Below are the code and all the weights of a small trained network. Each question names an input and a class and asks about switching units off, where a switched-off unit gives its printed mean instead of its output.

import numpy as np


def w(rows, s, z=0):
    codes = np.array(rows[::2]) - 128.0
    scale = np.full(codes.shape[1], s)
    scale[-1] = z or s
    return codes * scale


def f(y):
    return np.maximum(y, 0)


def log_softmax(a):
    a = a - a.max(-1, keepdims=True)
    return a - np.log(np.exp(a).sum(-1, keepdims=True))


def net(x, mask):
    res = np.array(x, float).reshape(1, 3) / 4 @ E
    y = f(res @ A[0][:, :-1].T + A[0][:, -1])
    res = res + np.where(mask, y, B[0][:, -1]) @ B[0][:, :-1]
    return log_softmax(res[-1] @ U[:, :-1].T + U[:, -1])


A, B = {}, {}
E = w([
[117,133,44,178,153,216,49],'x0',
[148,121,121,245,217,84,163],'x1',
[235,203,190,177,63,159,117],'x2',
],0.011)
A[0] = w([
[146,144,83,158,172,73,151,48],'n0',
[135,106,116,181,147,94,161,72],'n1',
[80,134,190,68,130,201,80,143],'n2',
[89,7,108,85,198,127,122,40],'n3',
[85,183,135,185,190,124,124,40],'n4',
[189,163,187,160,96,175,106,54],'n5',
[150,64,147,164,155,88,123,75],'n6',
[133,134,28,151,168,203,62,43],'n7',
[89,132,137,61,75,155,121,93],'n8',
[142,154,105,198,162,74,126,134],'n9',
[208,160,93,149,100,133,158,2],'n10',
[100,62,34,51,205,101,154,37],'n11',
[91,160,110,206,152,111,169,110],'n12',
[101,126,195,86,151,57,206,75],'n13',
],0.012,0.0047)
B[0] = w([
[179,57,88,100,111,123,146,182],'n0',
[131,50,95,74,125,120,119,183],'n1',
[145,67,40,129,93,114,81,203],'n2',
[87,214,137,164,186,220,164,235],'n3',
[153,134,94,72,160,122,139,180],'n4',
[107,198,105,158,86,211,183,206],'n5',
[146,105,125,51,112,116,80,174],'n6',
[254,208,230,113,186,16,16,243],'n7',
[179,64,50,56,159,131,85,204],'n8',
[134,92,22,90,86,121,150,209],'n9',
[157,158,140,120,154,220,188,165],'n10',
[96,195,134,147,143,222,197,248],'n11',
[107,82,84,93,134,135,139,199],'n12',
[136,214,204,110,220,103,6,223],'n13',
],0.0076,0.013)
U = w([
[133,176,132,157,139,189,211,119],'0',
[186,172,194,115,176,2,105,91],'1',
[147,46,43,64,115,93,144,96],'2',
[121,124,108,153,135,79,143,249],'3',
[74,75,143,206,99,89,178,81],'4',
],0.012)

Each question gives the input, the list of numbers given to net, and the class t.
The units are the neurons (one row each of A and B). Each row of codes is followed by its name. A weight is (code - 128) times the scale printed after its matrix; where a second scale follows, it is the last column's (A, B and U).
mask holds one flag per neuron, in row order. A switched-off neuron (its flag False) gives its mean, the last column of its row in B, instead of its output. The means were averaged over made-up inputs and are rounded, as every weight is.
A unit's drop is (log p(t) with every unit on - log p(t) with that unit switched off) / (log p(t) with every unit on - log p(t) with every unit switched off).
The circuit of an input: a set's keep is (log p(t) with only the set's units on - log p(t) with every unit switched off) / (log p(t) with every unit on - log p(t) with every unit switched off). Starting from the 12 units with the biggest drops (on a tie, the unit counted first), units are removed one at a time, each time the one whose removal leaves the highest keep (on an exact tie, the one counted first), for as long as the keep stays at least 0.8.
circuit, biggest first: the units of the circuit, biggest drop first
top k neurons: the k neurons with the biggest drops, biggest first
drop of u: that unit's drop, to one decimal
input [6,8,-8], class 0: top neuron	n3
input [-5,6,4], class 2: circuit, biggest first	n7; n9; n3
input [4,6,-6], class 0: top 4 neurons	n3; n11; n8; n2
input [-8,5,8], class 0: top 3 neurons	n5; n7; n10
input [-8,-8,-3], class 1: top 2 neurons	n13; n9
input [-2,-1,2], class 3: top 4 neurons	n7; n11; n3; n13
input [-3,-3,-3], class 3: top 2 neurons	n7; n5
input [7,-1,-6], class 1: top 2 neurons	n7; n5
input [-6,8,-6], class 2: top 2 neurons	n7; n1
input [-4,5,5], class 0: top 3 neurons	n7; n5; n10
input [-5,-5,8], class 0: top 2 neurons	n5; n7
input [4,-4,-2], class 1: top 3 neurons	n7; n9; n12
input [5,-3,-5], class 0: top 3 neurons	n11; n3; n13
input [5,6,-2], class 2: top 4 neurons	n9; n13; n12; n0
input [5,-7,6], class 2: circuit, biggest first	n2
input [4,6,2], class 2: top 2 neurons	n9; n13
input [-6,8,6], class 2: top 2 neurons	n7; n9
input [7,-6,-5], class 1: drop of n7	1.5
input [-3,4,-2], class 2: drop of n0	0.2
input [4,-4,-3], class 1: drop of n1	0.1
input [-1,0,1], class 3: drop of n5	0.2
input [-3,-5,8], class 0: circuit, biggest first	n5
